Below is a small trained network, with its code and all its weights. Each question gives an input and a class and asks what happens when units are switched off, that is, made to give their printed mean instead of their output.

import numpy as np


def w(rows, s, z=0):
    codes = np.array(rows[::2]) - 128.0
    scale = np.full(codes.shape[1], s)
    scale[-1] = z or s
    return codes * scale


def f(y):
    return y / 2 * (1 + np.tanh(0.7978845608 * (y + 0.044715 * y**3)))


def log_softmax(a):
    a = a - a.max(-1, keepdims=True)
    return a - np.log(np.exp(a).sum(-1, keepdims=True))


def net(x, mask):
    res = np.array(x, float).reshape(1, 8) / 4 @ E
    y = f(res @ A[0][:, :-1].T + A[0][:, -1])
    res = res + np.where(mask, y, B[0][:, -1]) @ B[0][:, :-1]
    return log_softmax(res[-1] @ U[:, :-1].T + U[:, -1])


A, B = {}, {}
E = w([
[128,121,127,126,125,136,132,125,132],'x0',
[88,53,93,96,157,117,49,95,92],'x1',
[126,136,124,124,135,128,129,136,126],'x2',
[129,132,127,134,134,124,130,133,129],'x3',
[128,139,109,130,132,132,125,133,129],'x4',
[103,164,190,161,161,255,55,147,132],'x5',
[72,80,139,141,121,115,148,185,208],'x6',
[111,141,116,126,128,129,128,126,124],'x7',
],0.0084)
A[0] = w([
[81,162,170,182,184,237,108,145,101,16],'N1',
[144,122,88,128,125,9,195,122,99,1],'N2',
[50,30,71,79,178,111,7,89,91,53],'N3',
[112,131,211,173,149,169,80,159,103,47],'N4',
[40,71,142,143,117,100,142,208,254,75],'N5',
[120,153,156,126,125,217,80,152,140,85],'N6',
],0.0064,0.0081)
B[0] = w([
[186,68,72,87,103,56,127,96,181,225],'N1',
[164,98,64,60,134,149,46,84,255,171],'N2',
[172,252,204,168,81,87,202,161,196,253],'N3',
[171,129,27,86,69,70,146,93,192,179],'N4',
[203,227,76,127,150,167,37,85,12,238],'N5',
[136,70,109,48,96,32,142,109,174,225],'N6',
],0.0094,0.0034)
U = w([
[164,86,73,70,101,101,96,100,214,7],'0',
[116,117,143,144,124,130,129,133,122,207],'1',
[114,116,135,147,131,126,124,138,115,194],'2',
[116,117,153,136,125,138,119,126,115,185],'3',
[152,227,186,177,98,114,179,150,192,19],'4',
[99,107,107,136,131,146,128,136,108,179],'5',
[101,115,139,137,129,142,115,117,110,171],'6',
[172,191,77,117,142,140,57,101,11,20],'7',
],0.011,0.014)

Each question gives the input, the list of numbers given to net, and the class t.
The units are the neurons (one row each of A and B). Each row of codes is followed by its name. A weight is (code - 128) times the scale printed after its matrix; where a second scale follows, it is the last column's (A, B and U).
mask holds one flag per neuron, in row order. A switched-off neuron (its flag False) gives its mean, the last column of its row in B, instead of its output. The means were averaged over made-up inputs and are rounded, as every weight is.
A unit's drop is (log p(t) with every unit on - log p(t) with that unit switched off) / (log p(t) with every unit on - log p(t) with every unit switched off).
The circuit of an input: a set's keep is (log p(t) with only the set's units on - log p(t) with every unit switched off) / (log p(t) with every unit on - log p(t) with every unit switched off). Starting from all 6 units, units are removed one at a time, each time the one whose removal leaves the highest keep (on an exact tie, the one counted first), for as long as the keep stays at least 0.8.
units of the circuit, in order: the units of the circuit, biggest drop first
most important unit: the unit with the biggest drop
k most important neurons: the k neurons with the biggest drops, biggest first
drop when u is switched off: that unit's drop, to one decimal
input [2,2,-2,-4,2,7,-2,6], class 0: units of the circuit, in order : (N1; N6)
input [6,5,6,3,-2,8,-3,7], class 0: units of the circuit, in order : (N1; N6)
input [-2,-7,-6,5,-1,-8,5,-5], class 0: most important unit : N2
input [-4,1,3,2,-6,8,0,-1], class 0: units of the circuit, in order : (N1; N4)
input [8,8,7,-2,7,0,-8,2], class 4: 2 most important neurons : (N3; N5)
input [-2,3,5,-6,3,-8,-7,0], class 0: 2 most important neurons : (N2; N5)
input [-6,7,3,1,2,-1,-7,-1], class 4: 2 most important neurons : (N3; N5)
input [1,0,0,6,7,7,-6,0], class 0: 2 most important neurons : (N1; N6)
input [-7,7,-7,7,8,4,-7,-1], class 1: units of the circuit, in order : (N3; N5)
input [2,8,3,-4,-4,8,1,0], class 0: 3 most important neurons : (N1; N6; N4)
input [-4,-3,2,-4,4,-2,8,3], class 7: drop when N2 is switched off : 0.0
input [-5,2,8,-8,3,8,4,-7], class 0: drop when N4 is switched off : 0.1
input [0,8,1,7,5,6,-6,1], class 4: drop when N3 is switched off : 0.9
input [0,8,-1,-7,-7,-1,-6,-6], class 4: drop when N3 is switched off : 0.9
input [-7,-4,-5,-4,-3,-8,-1,0], class 0: units of the circuit, in order : (N2)
